Below are the code and all the weights of a small trained network. Each question names an input and a target symbol and asks about switching units off, where a switched-off unit gives its printed mean instead of its output.

import numpy as np


def w(rows, s, z=0):
    codes = np.array(rows[::2]) - 128.0
    scale = np.full(codes.shape[1], s)
    scale[-1] = z or s
    return codes * scale


def f(y):
    return y / 2 * (1 + np.tanh(0.7978845608 * (y + 0.044715 * y**3)))


def softmax(a):
    e = np.exp(a - a.max(-1, keepdims=True))
    return e / e.sum(-1, keepdims=True)


def log_softmax(a):
    a = a - a.max(-1, keepdims=True)
    return a - np.log(np.exp(a).sum(-1, keepdims=True))


def net(x, mask):
    ids = ['βγδεμω'.index(c) for c in x.split()]
    T = len(ids)
    res = E[ids] + P[:T]
    u = 0
    for l in range(2):
        r = res
        for j in range(2):
            rows = slice(2 * j, 2 * j + 2)
            q, k, v = (r @ M[l][rows].T for M in (Q, K, V))
            z = softmax(np.where(np.tri(T) > 0, q @ k.T / 2**0.5, -1e9)) @ v
            o = O[l][rows]
            res = res + np.where(mask[u + j], z, o[:, -1]) @ o[:, :-1]
        u += 2
        y = f(res @ A[l][:, :-1].T + A[l][:, -1])
        res = res + np.where(mask[u : u + 12], y, B[l][:, -1]) @ B[l][:, :-1]
        u += 12
    return log_softmax(res[-1] @ U[:, :-1].T + U[:, -1])


Q, K, V, O, A, B = {}, {}, {}, {}, {}, {}
E = w([
[48,162,139,106,191,70],'β',
[188,161,105,167,69,173],'γ',
[161,146,89,122,2,176],'δ',
[191,55,61,159,193,108],'ε',
[49,180,144,88,123,98],'μ',
[45,177,140,29,74,82],'ω',
],0.017)
P = w([
[95,72,167,192,68,4],'0',
[155,213,55,123,128,90],'1',
[195,184,92,135,125,17],'2',
[93,153,75,64,155,222],'3',
[141,206,23,71,150,112],'4',
[145,86,171,74,177,164],'5',
[121,174,112,54,165,211],'6',
],0.013)
Q[0] = w([
[154,176,3,142,120,114],'L0H1',
[63,128,146,92,158,161],'L0H1',
[122,96,129,96,111,131],'L0H2',
[120,121,140,87,101,88],'L0H2',
],0.021)
K[0] = w([
[161,141,148,179,77,8],'L0H1',
[137,202,25,87,163,149],'L0H1',
[182,207,67,109,149,112],'L0H2',
[134,149,138,69,163,178],'L0H2',
],0.015)
V[0] = w([
[80,138,152,129,182,43],'L0H1',
[100,137,75,2,39,131],'L0H1',
[117,121,152,92,131,140],'L0H2',
[89,113,173,167,95,97],'L0H2',
],0.0085)
O[0] = w([
[175,73,148,64,118,190,254],'L0H1',
[113,117,2,103,82,103,178],'L0H1',
[108,161,140,104,138,127,119],'L0H2',
[142,120,147,120,54,58,175],'L0H2',
],0.0075,0.0081)
A[0] = w([
[152,90,128,198,224,120,143],'L0N1',
[136,147,125,221,75,192,180],'L0N2',
[127,89,224,204,116,90,91],'L0N3',
[169,26,50,157,84,199,140],'L0N4',
[80,124,184,83,50,94,2],'L0N5',
[109,127,51,128,148,63,173],'L0N6',
[2,138,109,136,100,46,134],'L0N7',
[156,125,175,182,104,191,167],'L0N8',
[164,101,69,129,189,181,210],'L0N9',
[145,196,69,69,106,158,43],'L0N10',
[108,190,56,211,112,113,183],'L0N11',
[61,169,217,69,180,145,172],'L0N12',
],0.0088,0.0039)
B[0] = w([
[176,170,70,89,125,185,146],'L0N1',
[140,110,137,93,48,105,154],'L0N2',
[119,80,209,105,116,119,155],'L0N3',
[234,185,174,162,149,103,218],'L0N4',
[142,164,159,168,149,180,168],'L0N5',
[152,113,143,116,64,255,234],'L0N6',
[85,208,122,225,115,176,254],'L0N7',
[140,112,64,126,112,106,148],'L0N8',
[104,149,153,115,7,106,198],'L0N9',
[132,69,135,181,202,94,253],'L0N10',
[120,77,204,73,102,181,185],'L0N11',
[77,205,201,74,234,64,217],'L0N12',
],0.0079,0.0082)
Q[1] = w([
[212,189,204,109,4,114],'L1H1',
[138,124,2,184,91,175],'L1H1',
[221,163,126,135,86,106],'L1H2',
[169,215,183,157,119,148],'L1H2',
],0.0063)
K[1] = w([
[132,128,255,181,101,132],'L1H1',
[123,67,88,200,130,157],'L1H1',
[133,73,209,201,157,123],'L1H2',
[185,55,221,179,122,148],'L1H2',
],0.0086)
V[1] = w([
[131,96,110,97,204,46],'L1H1',
[129,80,167,74,21,105],'L1H1',
[221,3,112,179,123,140],'L1H2',
[168,134,54,94,185,220],'L1H2',
],0.0066)
O[1] = w([
[100,120,254,150,133,133,45],'L1H1',
[79,102,94,138,172,160,181],'L1H1',
[102,114,169,164,228,105,136],'L1H2',
[237,100,60,162,195,51,1],'L1H2',
],0.0088,0.0089)
A[1] = w([
[47,175,183,174,171,96,145],'L1N1',
[66,212,157,102,103,171,234],'L1N2',
[92,116,185,159,134,48,1],'L1N3',
[231,109,144,116,95,104,225],'L1N4',
[111,70,93,2,191,159,249],'L1N5',
[62,140,167,49,182,160,59],'L1N6',
[127,182,168,76,127,47,96],'L1N7',
[99,105,189,45,147,92,61],'L1N8',
[158,146,126,159,60,226,203],'L1N9',
[199,104,197,132,114,154,4],'L1N10',
[151,77,167,234,147,119,88],'L1N11',
[142,69,66,126,143,78,144],'L1N12',
],0.01,0.0046)
B[1] = w([
[180,230,33,182,110,157,203],'L1N1',
[123,155,178,146,214,50,252],'L1N2',
[171,146,150,21,194,28,154],'L1N3',
[29,123,185,85,250,253,155],'L1N4',
[62,167,243,193,45,58,169],'L1N5',
[186,9,141,254,104,142,201],'L1N6',
[98,20,80,193,142,160,167],'L1N7',
[98,31,10,17,68,214,174],'L1N8',
[157,49,65,91,152,65,216],'L1N9',
[244,237,151,138,18,63,143],'L1N10',
[132,221,131,187,129,251,138],'L1N11',
[198,112,142,191,160,30,141],'L1N12',
],0.0056,0.028)
U = w([
[102,45,133,140,139,151,183],'β',
[183,187,107,183,107,213,144],'γ',
[75,150,45,26,213,255,139],'δ',
[181,95,91,90,226,71,9],'ε',
[148,210,147,33,154,6,255],'μ',
[219,126,50,186,51,108,21],'ω',
],0.0059,0.0036)

Each question gives the input, a string of symbols that net reads in full, and the target symbol t.
The units are the heads (2 rows each of Q, K, V and O) and the neurons (one row each of A and B). Each row of codes is followed by its name. A weight is (code - 128) times the scale printed after its matrix; where a second scale follows, it is the last column's (O, A, B and U).
mask holds one flag per unit, layer by layer, with each layer's heads first. A switched-off unit (its flag False) gives its mean, the last column of its rows in O or B, instead of its output. The means were averaged over made-up inputs and are rounded, as every weight is.
A unit's drop is (log p(t) with every unit on - log p(t) with that unit switched off) / (log p(t) with every unit on - log p(t) with every unit switched off).
The circuit of an input: a set's keep is (log p(t) with only the set's units on - log p(t) with every unit switched off) / (log p(t) with every unit on - log p(t) with every unit switched off). Starting from the 12 units with the biggest drops (on a tie, the unit counted first), units are removed one at a time, each time the one whose removal leaves the highest keep (on an exact tie, the one counted first), for as long as the keep stays at least 0.8.
circuit, biggest first: the units of the circuit, biggest drop first
top k neurons: the k neurons with the biggest drops, biggest first
k most important neurons of layer l: the k neurons of layer l with the biggest drops, biggest first
input δ ω β β ε β δ, target ω: 3 most important neurons of layer 0 => L0N7, L0N10, L0N12
input β ε β ω δ β, target ω: circuit, biggest first => L0H1, L1H2, L0N12
input ω β γ β μ β δ, target ε: 3 most important neurons of layer 1 => L1N12, L1N4, L1N1
input β μ μ, target β: top neuron => L1N6
input β β μ ε β μ, target ε: circuit, biggest first => L0H1, L0N12, L1H2, L1N7
input δ ω β γ β δ, target ω: circuit, biggest first => L1H1, L0H1, L0N7, L0N12
input β β ε, target μ: circuit, biggest first => L1N6, L1N7
input γ δ δ γ β, target δ: top 3 neurons => L0N7, L0N6, L1N6
input ε ε γ μ β μ ε, target γ: top 2 neurons => L0N3, L1N9
input ε β ε γ ω μ μ, target ω: circuit, biggest first => L0H1, L1H2
input ω β γ ε, target ε: top 3 neurons => L0N4, L1N12, L0N7
input β β γ γ γ β, target γ: circuit, biggest first => L0H1, L1N1, L0N7
input ω β β β ε δ, target ε: 2 most important neurons of layer 0 => L0N4, L0N7
input β ε δ μ, target ε: circuit, biggest first => L0N12, L0H1, L1H2, L1N6
input μ ε β β ε ω, target β: 3 most important neurons of layer 0 => L0N4, L0N7, L0N12
input δ β μ γ, target ω: top neuron => L0N7
input ω ω δ γ γ, target ε: top 2 neurons => L0N10, L1N12
input γ μ ω ε ε ε ε, target β: 3 most important neurons of layer 0 => L0N3, L0N7, L0N2
input ε γ β γ β, target β: 2 most important neurons of layer 1 => L1N7, L1N6
input ω ω β, target ω: most important neuron of layer 1 => L1N2
input δ ω δ ω β δ β, target β: 2 most important neurons of layer 0 => L0N12, L0N7
input ε ε γ, target γ: top 2 neurons => L1N11, L1N2
input μ δ δ β μ γ δ, target δ: top 3 neurons => L1N4, L0N4, L1N6
input γ μ μ γ, target β: 3 most important neurons of layer 0 => L0N3, L0N7, L0N2
